Below is a small trained network, with its code and all its weights. Each question gives an input and a class and asks what happens when units are switched off, that is, made to give their printed mean instead of their output.

import numpy as np


def w(rows, s, z=0):
    codes = np.array(rows[::2]) - 128.0
    scale = np.full(codes.shape[1], s)
    scale[-1] = z or s
    return codes * scale


def norm(h):
    return h / np.sqrt((h * h).mean(-1, keepdims=True) + 1e-5)


def f(y):
    return np.maximum(y, 0)


def log_softmax(a):
    a = a - a.max(-1, keepdims=True)
    return a - np.log(np.exp(a).sum(-1, keepdims=True))


def net(x, mask):
    res = np.array(x, float).reshape(1, 4) / 4 @ E
    u = 0
    for l in range(3):
        y = f(norm(res) @ A[l][:, :-1].T + A[l][:, -1])
        res = res + np.where(mask[u : u + 5], y, B[l][:, -1]) @ B[l][:, :-1]
        u += 5
    return log_softmax(norm(res)[-1] @ U[:, :-1].T + U[:, -1])


A, B = {}, {}
E = w([
[102,93,160,164,6,168,87,34,178,116],'x0',
[38,212,98,96,162,105,61,130,179,119],'x1',
[106,155,132,102,156,171,3,207,143,85],'x2',
[177,181,247,118,179,11,187,134,171,36],'x3',
],0.011)
A[0] = w([
[61,156,32,125,124,131,10,168,132,145,48],'L0N0',
[142,40,65,146,91,132,89,136,84,148,2],'L0N1',
[118,121,110,95,177,82,163,112,133,79,38],'L0N2',
[132,171,151,117,152,95,76,137,186,88,64],'L0N3',
[141,157,193,121,134,99,133,123,159,137,176],'L0N4',
],0.011,0.0054)
B[0] = w([
[4,118,72,55,146,184,79,90,76,118,254],'L0N0',
[195,189,165,127,170,195,149,120,157,140,182],'L0N1',
[107,184,169,133,117,132,191,139,114,166,165],'L0N2',
[137,125,179,91,156,186,91,137,168,61,194],'L0N3',
[99,96,142,132,143,55,110,119,121,77,202],'L0N4',
],0.012,0.0096)
A[1] = w([
[127,95,74,142,41,189,136,76,130,221,29],'L1N0',
[98,51,148,150,12,151,120,35,102,73,1],'L1N1',
[122,147,136,132,164,130,239,145,104,188,61],'L1N2',
[143,67,178,121,2,165,143,70,138,114,10],'L1N3',
[108,157,113,118,233,61,124,180,197,123,58],'L1N4',
],0.0099,0.0033)
B[1] = w([
[171,255,132,80,107,151,92,31,204,78,253],'L1N0',
[39,79,95,165,165,80,147,181,182,164,249],'L1N1',
[128,110,71,173,106,129,103,106,43,158,220],'L1N2',
[155,88,46,174,160,124,103,70,202,104,229],'L1N3',
[91,197,151,151,89,168,211,149,109,104,221],'L1N4',
],0.0094,0.0063)
A[2] = w([
[182,104,131,119,149,16,185,178,78,163,19],'L2N0',
[168,181,130,128,107,137,147,57,178,195,20],'L2N1',
[57,91,91,103,70,240,74,178,102,117,110],'L2N2',
[119,29,202,194,8,46,117,120,175,132,2],'L2N3',
[105,161,231,2,140,106,94,179,67,80,60],'L2N4',
],0.0094,0.0049)
B[2] = w([
[14,191,50,125,47,94,100,43,39,123,184],'L2N0',
[150,95,194,205,61,144,145,255,173,88,169],'L2N1',
[160,87,109,81,149,13,97,240,115,254,254],'L2N2',
[124,11,94,38,218,83,151,157,164,120,174],'L2N3',
[227,175,240,202,89,142,136,127,154,125,227],'L2N4',
],0.0088)
U = w([
[107,188,123,154,105,81,214,119,25,128,188],'0',
[120,193,249,115,149,110,148,159,160,33,111],'1',
[162,144,89,169,53,184,111,79,227,127,36],'2',
[251,103,118,149,99,234,156,122,79,176,23],'3',
[111,29,112,131,162,58,149,100,183,85,196],'4',
[53,151,79,40,152,173,32,123,124,175,254],'5',
[185,105,158,98,162,133,94,253,85,171,40],'6',
],0.019,0.0033)

Each question gives the input, the list of numbers given to net, and the class t.
The units are the neurons (one row each of A and B). Each row of codes is followed by its name. A weight is (code - 128) times the scale printed after its matrix; where a second scale follows, it is the last column's (A, B and U).
mask holds one flag per neuron, layer by layer. A switched-off neuron (its flag False) gives its mean, the last column of its row in B, instead of its output. The means were averaged over made-up inputs and are rounded, as every weight is.
A unit's drop is (log p(t) with every unit on - log p(t) with that unit switched off) / (log p(t) with every unit on - log p(t) with every unit switched off).
The circuit of an input: a set's keep is (log p(t) with only the set's units on - log p(t) with every unit switched off) / (log p(t) with every unit on - log p(t) with every unit switched off). Starting from the 12 units with the biggest drops (on a tie, the unit counted first), units are removed one at a time, each time the one whose removal leaves the highest keep (on an exact tie, the one counted first), for as long as the keep stays at least 0.8.
units of the circuit, in order: the units of the circuit, biggest drop first
top k neurons: the k neurons with the biggest drops, biggest first
k most important neurons of layer l: the k neurons of layer l with the biggest drops, biggest first
drop when u is switched off: that unit's drop, to one decimal
input [1,-8,-8,0], class 2: units of the circuit, in order -> L1N3
input [0,-8,-2,7], class 4: 2 most important neurons of layer 0 -> L0N4, L0N1
input [-3,0,-1,3], class 0: top 2 neurons -> L0N2, L0N0
input [-6,-8,3,0], class 0: top 2 neurons -> L0N0, L2N0
input [1,-2,-3,5], class 4: top 3 neurons -> L2N3, L0N1, L0N4
input [0,-2,-4,-4], class 2: top 2 neurons -> L1N0, L2N2
input [-1,3,-4,3], class 0: units of the circuit, in order -> L0N2, L1N2
input [-3,8,-7,2], class 0: top 3 neurons -> L0N2, L1N2, L1N0
input [-6,-2,-6,-4], class 3: 2 most important neurons of layer 1 -> L1N1, L1N0
input [-7,-8,2,-4], class 3: top 2 neurons -> L0N0, L0N1
input [4,-8,0,0], class 2: top 3 neurons -> L0N4, L1N0, L0N1
input [2,0,-7,8], class 4: top 3 neurons -> L2N3, L0N4, L0N1
input [2,-6,2,-3], class 3: 3 most important neurons of layer 0 -> L0N1, L0N0, L0N4
input [5,-7,-7,-8], class 2: units of the circuit, in order -> L1N0
input [-8,5,-6,8], class 0: 2 most important neurons of layer 0 -> L0N2, L0N0
input [5,5,-3,0], class 4: top 2 neurons -> L0N0, L1N1
input [4,5,-5,-2], class 2: top 2 neurons -> L1N0, L0N0
input [6,7,-7,6], class 4: 2 most important neurons of layer 2 -> L2N3, L2N4
input [3,-5,4,3], class 4: drop when L0N3 is switched off -> 0.0
input [-1,-2,-2,-4], class 3: drop when L0N1 is switched off -> 0.6
input [-7,2,-6,-4], class 0: units of the circuit, in order -> L0N0
input [4,-6,1,-5], class 2: drop when L1N0 is switched off -> 0.4
